Here is a tiny trained network, its code and every weight. The questions are about switching its units off for an input and a target symbol, where a switched-off unit gives its printed mean instead of its output.

import numpy as np


def w(rows, s, z=0):
    codes = np.array(rows[::2]) - 128.0
    scale = np.full(codes.shape[1], s)
    scale[-1] = z or s
    return codes * scale


def norm(h):
    return h / np.sqrt((h * h).mean(-1, keepdims=True) + 1e-5)


def f(y):
    return y / 2 * (1 + np.tanh(0.7978845608 * (y + 0.044715 * y**3)))


def softmax(a):
    e = np.exp(a - a.max(-1, keepdims=True))
    return e / e.sum(-1, keepdims=True)


def log_softmax(a):
    a = a - a.max(-1, keepdims=True)
    return a - np.log(np.exp(a).sum(-1, keepdims=True))


def net(x, mask):
    ids = ['ΓΞΠΨΩαβζθλ'.index(c) for c in x.split()]
    T = len(ids)
    res = E[ids] + P[:T]
    q, k, v = (norm(res) @ M[0].T for M in (Q, K, V))
    z = softmax(np.where(np.tri(T) > 0, q @ k.T / 4**0.5, -1e9)) @ v
    res = res + np.where(mask[0], z, O[0][:, -1]) @ O[0][:, :-1]
    y = f(norm(res) @ A[0][:, :-1].T + A[0][:, -1])
    res = res + np.where(mask[1:9], y, B[0][:, -1]) @ B[0][:, :-1]
    return log_softmax(norm(res)[-1] @ U[:, :-1].T + U[:, -1])


Q, K, V, O, A, B = {}, {}, {}, {}, {}, {}
E = w([
[162,152,24,159,89],'Γ',
[147,108,153,162,186],'Ξ',
[124,209,89,110,192],'Π',
[129,135,140,65,115],'Ψ',
[106,171,193,87,133],'Ω',
[106,7,138,124,118],'α',
[205,180,174,128,93],'β',
[200,78,78,125,203],'ζ',
[162,57,111,121,217],'θ',
[94,155,114,77,114],'λ',
],0.021)
P = w([
[112,1,126,5,163],'0',
[98,37,153,23,169],'1',
[93,61,163,45,163],'2',
[93,84,172,64,157],'3',
[101,102,164,81,166],'4',
[98,119,174,104,165],'5',
[100,131,171,113,173],'6',
[113,145,171,132,172],'7',
[111,161,182,152,175],'8',
[125,162,191,178,180],'9',
[126,191,204,189,189],'10',
[100,161,219,147,181],'11',
],0.0056)
Q[0] = w([
[115,103,123,133,171],'h0',
[192,47,151,127,253],'h0',
[165,208,92,124,29],'h0',
[145,168,139,101,63],'h0',
],0.014)
K[0] = w([
[146,234,103,201,96],'h0',
[170,196,131,223,141],'h0',
[100,8,135,53,144],'h0',
[116,20,155,56,67],'h0',
],0.011)
V[0] = w([
[254,156,187,126,114],'h0',
[146,179,194,77,231],'h0',
[128,164,105,149,143],'h0',
[148,160,70,122,115],'h0',
],0.0086)
O[0] = w([
[197,122,161,152,117,241],'h0',
[146,139,116,68,165,254],'h0',
[158,147,63,2,111,85],'h0',
[174,199,61,124,106,94],'h0',
],0.0082,0.0049)
A[0] = w([
[35,114,84,162,120,83],'n0',
[207,86,24,194,93,221],'n1',
[164,156,88,190,118,253],'n2',
[193,145,95,166,119,83],'n3',
[97,107,182,77,195,205],'n4',
[7,143,143,109,139,65],'n5',
[8,151,89,144,176,87],'n6',
[158,172,231,24,49,171],'n7',
],0.011,0.0051)
B[0] = w([
[188,97,174,165,186,130],'n0',
[57,192,122,204,121,183],'n1',
[72,171,191,187,119,178],'n2',
[83,34,76,116,68,145],'n3',
[116,210,106,139,29,217],'n4',
[171,44,60,77,61,140],'n5',
[254,96,170,22,128,137],'n6',
[161,86,101,236,176,244],'n7',
],0.0073,0.011)
U = w([
[58,191,82,198,107,135],'Γ',
[88,154,232,107,187,138],'Ξ',
[143,231,107,92,165,143],'Π',
[168,140,95,175,61,3],'Ψ',
[134,191,191,131,53,34],'Ω',
[88,49,179,157,130,145],'α',
[245,119,162,215,142,118],'β',
[156,125,69,167,200,52],'ζ',
[123,104,132,126,220,129],'θ',
[194,150,117,99,92,199],'λ',
],0.011,0.0058)

Each question gives the input, a string of symbols that net reads in full, and the target symbol t.
The units are the heads (4 rows each of Q, K, V and O) and the neurons (one row each of A and B). Each row of codes is followed by its name. A weight is (code - 128) times the scale printed after its matrix; where a second scale follows, it is the last column's (O, A, B and U).
mask holds one flag per unit, heads first, then neurons. A switched-off unit (its flag False) gives its mean, the last column of its rows in O or B, instead of its output. The means were averaged over made-up inputs and are rounded, as every weight is.
A unit's drop is (log p(t) with every unit on - log p(t) with that unit switched off) / (log p(t) with every unit on - log p(t) with every unit switched off).
The circuit of an input: a set's keep is (log p(t) with only the set's units on - log p(t) with every unit switched off) / (log p(t) with every unit on - log p(t) with every unit switched off). Starting from all 9 units, units are removed one at a time, each time the one whose removal leaves the highest keep (on an exact tie, the one counted first), for as long as the keep stays at least 0.8.
units of the circuit, in order: the units of the circuit, biggest drop first
top k neurons: the k neurons with the biggest drops, biggest first
drop of u: that unit's drop, to one decimal
input α Ξ Ω, target Ω: top 2 neurons : [n4, n5]
input θ Ω Γ α α Ξ Γ θ, target Γ: units of the circuit, in order : [h0, n1]
input λ β α λ θ Ω α β Γ θ, target Γ: units of the circuit, in order : [h0, n1, n7]
input Γ Ω β λ β Γ β Ξ β Γ ζ, target Γ: units of the circuit, in order : [n1, h0, n7]
input Ω β Π ζ, target Π: units of the circuit, in order : [h0, n7]
input β Ξ β Ξ β Ω α Ξ Γ Ω Ψ α, target Γ: top 3 neurons : [n1, n6, n7]
input α Ψ θ Ξ, target Ξ: top 3 neurons : [n7, n1, n4]
input θ Ξ Ω β Π λ β Γ Ξ β Π θ, target Π: units of the circuit, in order : [h0, n7, n4]
input β Γ Γ Ξ Π Ξ λ Ξ Ξ Γ β Ψ, target β: top 2 neurons : [n7, n1]
input α Ξ Ω Ω λ, target λ: top neuron : [n6]
input Ξ Ξ Ω, target Ω: top 4 neurons : [n4, n5, n1, n2]
input Ψ β Ω Ξ Ω, target β: top 2 neurons : [n7, n1]
input θ Π Π α θ λ, target λ: top 2 neurons : [n6, n5]
input Π β β β β Ξ β Γ ζ Π β Ψ, target β: drop of n1 : 0.1
input Γ Γ λ Ψ Π Ξ, target Π: drop of h0 : 0.6
input β β Γ Ξ β Ξ β Ξ Γ Π θ, target Π: drop of n5 : 0.0
